Below is a small trained network, with its code and all its weights. Each question gives an input and a target symbol and asks what happens when units are switched off, that is, made to give their printed mean instead of their output.

import numpy as np


def w(rows, s, z=0):
    codes = np.array(rows[::2]) - 128.0
    scale = np.full(codes.shape[1], s)
    scale[-1] = z or s
    return codes * scale


def norm(h):
    return h / np.sqrt((h * h).mean(-1, keepdims=True) + 1e-5)


def f(y):
    return y / 2 * (1 + np.tanh(0.7978845608 * (y + 0.044715 * y**3)))


def softmax(a):
    e = np.exp(a - a.max(-1, keepdims=True))
    return e / e.sum(-1, keepdims=True)


def log_softmax(a):
    a = a - a.max(-1, keepdims=True)
    return a - np.log(np.exp(a).sum(-1, keepdims=True))


def net(x, mask):
    ids = ['ΓΘΞΣαεζ'.index(c) for c in x.split()]
    T = len(ids)
    res = E[ids] + P[:T]
    u = 0
    for l in range(3):
        q, k, v = (norm(res) @ M[l].T for M in (Q, K, V))
        z = softmax(np.where(np.tri(T) > 0, q @ k.T / 2**0.5, -1e9)) @ v
        res = res + np.where(mask[u], z, O[l][:, -1]) @ O[l][:, :-1]
        u += 1
        y = f(norm(res) @ A[l][:, :-1].T + A[l][:, -1])
        res = res + np.where(mask[u : u + 12], y, B[l][:, -1]) @ B[l][:, :-1]
        u += 12
    return log_softmax(norm(res)[-1] @ U[:, :-1].T + U[:, -1])


Q, K, V, O, A, B = {}, {}, {}, {}, {}, {}
E = w([
[131,170,187,30,242,254,203],'Γ',
[175,201,152,116,210,135,117],'Θ',
[80,81,243,174,211,72,145],'Ξ',
[80,87,176,84,187,186,31],'Σ',
[95,109,85,49,151,121,184],'α',
[74,151,115,182,157,232,255],'ε',
[174,160,204,191,62,196,123],'ζ',
],0.0098)
P = w([
[225,104,69,165,159,154,101],'0',
[202,150,99,166,182,120,97],'1',
[119,146,128,132,101,155,97],'2',
[128,133,131,111,116,134,89],'3',
[125,139,141,115,123,114,80],'4',
[130,146,153,104,128,88,93],'5',
[130,152,148,90,136,58,84],'6',
[87,180,128,90,146,27,73],'7',
[129,155,91,52,147,1,92],'8',
],0.0074)
Q[0] = w([
[147,81,180,121,223,101,142],'L0H0',
[3,221,84,145,125,162,106],'L0H0',
],0.006)
K[0] = w([
[171,54,62,36,141,2,147],'L0H0',
[175,73,206,76,246,148,122],'L0H0',
],0.0046)
V[0] = w([
[51,142,35,8,60,3,159],'L0H0',
[126,24,131,141,130,130,156],'L0H0',
],0.0038)
O[0] = w([
[2,194,146,177,98,152,70,253],'L0H0',
[9,49,212,198,93,189,133,98],'L0H0',
],0.0079,0.00056)
A[0] = w([
[147,161,130,136,2,103,87,85],'L0N0',
[192,62,123,94,172,149,136,41],'L0N1',
[141,124,146,126,132,166,131,126],'L0N2',
[70,196,135,216,131,125,49,167],'L0N3',
[123,114,164,169,117,171,119,54],'L0N4',
[107,150,62,148,68,176,96,89],'L0N5',
[135,90,158,162,128,130,118,48],'L0N6',
[122,164,102,140,161,94,109,9],'L0N7',
[67,159,141,123,125,157,169,71],'L0N8',
[75,150,138,99,68,94,45,48],'L0N9',
[173,95,117,113,142,62,167,63],'L0N10',
[111,169,130,123,81,156,162,110],'L0N11',
],0.0089,0.0015)
B[0] = w([
[143,226,183,148,130,185,175,147],'L0N0',
[59,169,142,176,112,163,112,244],'L0N1',
[104,148,163,131,129,93,102,158],'L0N2',
[90,120,162,84,24,164,131,236],'L0N3',
[190,142,157,114,98,167,120,118],'L0N4',
[132,92,171,176,189,86,204,128],'L0N5',
[159,136,145,68,165,119,159,102],'L0N6',
[132,128,88,99,141,168,140,155],'L0N7',
[164,115,185,125,143,96,106,247],'L0N8',
[204,140,105,118,157,2,175,253],'L0N9',
[59,92,142,122,131,187,85,170],'L0N10',
[175,148,164,148,175,75,124,148],'L0N11',
],0.0068,0.0028)
Q[1] = w([
[131,155,24,211,171,106,212],'L1H0',
[148,254,161,66,129,140,84],'L1H0',
],0.0052)
K[1] = w([
[108,145,218,194,173,254,81],'L1H0',
[122,129,76,113,114,16,140],'L1H0',
],0.0055)
V[1] = w([
[92,111,127,24,119,113,171],'L1H0',
[200,218,253,116,131,147,152],'L1H0',
],0.0055)
O[1] = w([
[114,205,2,161,115,125,32,252],'L1H0',
[96,163,208,213,181,120,122,76],'L1H0',
],0.0093,0.0032)
A[1] = w([
[120,114,227,113,145,165,204,103],'L1N0',
[150,129,90,56,45,120,77,4],'L1N1',
[59,47,154,105,63,82,194,112],'L1N2',
[150,70,101,87,161,99,114,86],'L1N3',
[28,107,110,167,145,176,162,146],'L1N4',
[62,190,117,87,113,204,155,85],'L1N5',
[158,171,16,125,102,129,104,111],'L1N6',
[120,87,186,155,110,40,88,61],'L1N7',
[58,143,147,132,116,138,155,125],'L1N8',
[122,44,171,180,54,56,121,116],'L1N9',
[141,182,129,106,120,114,2,144],'L1N10',
[161,27,168,215,115,83,134,64],'L1N11',
],0.0075,0.0023)
B[1] = w([
[115,133,154,173,142,64,41,157],'L1N0',
[49,118,151,147,33,68,164,195],'L1N1',
[208,157,59,157,180,182,196,142],'L1N2',
[127,115,153,184,124,178,44,158],'L1N3',
[186,126,107,145,156,27,137,144],'L1N4',
[165,56,53,152,116,133,110,192],'L1N5',
[79,126,216,99,159,156,200,231],'L1N6',
[70,110,70,127,172,204,113,133],'L1N7',
[152,98,52,143,181,81,162,133],'L1N8',
[74,141,2,226,133,230,109,122],'L1N9',
[83,109,143,86,175,112,231,254],'L1N10',
[116,184,156,66,91,188,114,121],'L1N11',
],0.0059,0.0058)
Q[2] = w([
[224,176,212,202,104,200,101],'L2H0',
[162,28,204,255,46,31,6],'L2H0',
],0.0044)
K[2] = w([
[182,1,116,132,140,99,114],'L2H0',
[162,19,110,143,127,214,197],'L2H0',
],0.0076)
V[2] = w([
[184,230,192,186,23,221,169],'L2H0',
[47,190,114,60,68,253,54],'L2H0',
],0.0047)
O[2] = w([
[116,216,208,136,125,169,179,3],'L2H0',
[91,163,253,138,154,163,46,149],'L2H0',
],0.011,0.0031)
A[2] = w([
[168,101,59,88,137,165,201,240],'L2N0',
[96,125,176,78,89,237,133,36],'L2N1',
[142,151,97,185,157,83,180,30],'L2N2',
[73,141,131,104,138,82,93,118],'L2N3',
[75,101,180,144,176,114,194,140],'L2N4',
[140,184,108,220,125,184,111,62],'L2N5',
[164,61,102,140,92,136,133,155],'L2N6',
[221,207,121,117,115,101,109,4],'L2N7',
[145,97,195,246,123,69,165,86],'L2N8',
[189,149,116,203,172,180,161,62],'L2N9',
[109,255,168,138,67,99,254,226],'L2N10',
[100,134,210,155,98,131,76,135],'L2N11',
],0.0086,0.003)
B[2] = w([
[134,163,162,146,137,136,185,254],'L2N0',
[111,57,118,190,52,2,152,163],'L2N1',
[183,64,36,102,104,110,128,139],'L2N2',
[75,157,140,107,141,135,110,251],'L2N3',
[218,216,149,155,34,118,108,196],'L2N4',
[47,160,107,168,120,180,123,131],'L2N5',
[176,198,62,108,153,106,149,160],'L2N6',
[170,159,130,94,116,72,48,136],'L2N7',
[89,90,165,154,142,33,209,135],'L2N8',
[35,120,95,94,7,111,91,162],'L2N9',
[176,151,174,115,192,228,189,252],'L2N10',
[112,185,45,50,135,133,170,154],'L2N11',
],0.0071,0.0045)
U = w([
[149,64,152,79,243,164,50,143],'Γ',
[133,173,218,136,145,140,211,248],'Θ',
[60,168,42,196,144,197,94,50],'Ξ',
[41,83,115,2,94,100,147,28],'Σ',
[132,94,30,93,210,119,233,231],'α',
[114,61,154,196,192,92,152,104],'ε',
[216,231,94,80,121,142,63,23],'ζ',
],0.0066,0.0018)

Each question gives the input, a string of symbols that net reads in full, and the target symbol t.
The units are the heads (2 rows each of Q, K, V and O) and the neurons (one row each of A and B). Each row of codes is followed by its name. A weight is (code - 128) times the scale printed after its matrix; where a second scale follows, it is the last column's (O, A, B and U).
mask holds one flag per unit, layer by layer, with each layer's heads first. A switched-off unit (its flag False) gives its mean, the last column of its rows in O or B, instead of its output. The means were averaged over made-up inputs and are rounded, as every weight is.
A unit's drop is (log p(t) with every unit on - log p(t) with that unit switched off) / (log p(t) with every unit on - log p(t) with every unit switched off).
The circuit of an input: a set's keep is (log p(t) with only the set's units on - log p(t) with every unit switched off) / (log p(t) with every unit on - log p(t) with every unit switched off). Starting from the 12 units with the biggest drops (on a tie, the unit counted first), units are removed one at a time, each time the one whose removal leaves the highest keep (on an exact tie, the one counted first), for as long as the keep stays at least 0.8.
circuit, biggest first: the units of the circuit, biggest drop first
unit that matters most: the unit with the biggest drop
top k neurons: the k neurons with the biggest drops, biggest first
k most important neurons of layer l: the k neurons of layer l with the biggest drops, biggest first
drop when u is switched off: that unit's drop, to one decimal
input Γ Γ Γ Θ Γ Γ α ζ α, target Θ: circuit, biggest first : (L2H0 L2N10)
input α Γ α Γ α, target Γ: 2 most important neurons of layer 0 : (L0N3 L0N9)
input α Σ α α Γ Ξ, target Ξ: circuit, biggest first : (L1N9 L1N7)
input α Γ α ζ α Θ ε, target ε: circuit, biggest first : (L1H0 L2N8 L1N0)
input Γ α Θ ε Γ Γ, target Γ: top 2 neurons : (L0N9 L0N10)
input ζ Σ α Σ α α ε, target ε: top 2 neurons : (L0N10 L2N8)
input Σ Ξ α ζ ζ, target ζ: top 2 neurons : (L1N6 L1N1)
input α α Γ Ξ, target Σ: circuit, biggest first : (L1H0 L0H0 L0N3)
input ζ α Γ Γ ζ, target α: unit that matters most : L2H0
input Σ ζ Γ Γ α ζ ζ Θ α, target Θ: 2 most important neurons of layer 0 : (L0N1 L0N0)
input ε Γ Θ, target α: circuit, biggest first : (L2H0 L0H0)
input α Γ α Γ, target Σ: 2 most important neurons of layer 0 : (L0N9 L0N0)
input Ξ Γ Γ, target ε: 3 most important neurons of layer 1 : (L1N0 L1N4 L1N11)
input Γ Σ ζ ζ Σ, target Θ: circuit, biggest first : (L2H0)
input Σ Θ α ζ Γ, target Γ: top 3 neurons : (L0N10 L1N0 L0N9)
input Γ Σ Θ, target Γ: 2 most important neurons of layer 0 : (L0N10 L0N0)
input Ξ α α Γ, target Σ: 4 most important neurons of layer 1 : (L1N5 L1N10 L1N0 L1N6)
input α α Γ α Γ, target α: 3 most important neurons of layer 1 : (L1N5 L1N10 L1N3)
input Γ α Ξ, target Ξ: top 3 neurons : (L1N9 L0N9 L0N10)
input Ξ Σ α ζ, target ζ: unit that matters most : L0H0
input Γ α Γ Θ, target Θ: top 3 neurons : (L1N10 L0N9 L1N6)
input ζ ζ α Γ ζ Γ, target ζ: 2 most important neurons of layer 1 : (L1N0 L1N6)
input α Ξ Θ, target Θ: top 2 neurons : (L0N3 L1N2)
input α Γ Σ Θ α Γ Θ, target Σ: top 3 neurons : (L0N3 L0N0 L0N7)
input α Γ Σ, target Σ: top 2 neurons : (L1N1 L2N11)
input ζ Σ α α Θ, target Σ: 2 most important neurons of layer 0 : (L0N3 L0N0)
input α ζ α α Σ, target Σ: unit that matters most : L0N3
input α α Ξ, target Σ: drop when L0H0 is switched off : 0.6
input ζ α Γ Σ Γ Γ ζ, target α: drop when L1N11 is switched off : 0.1
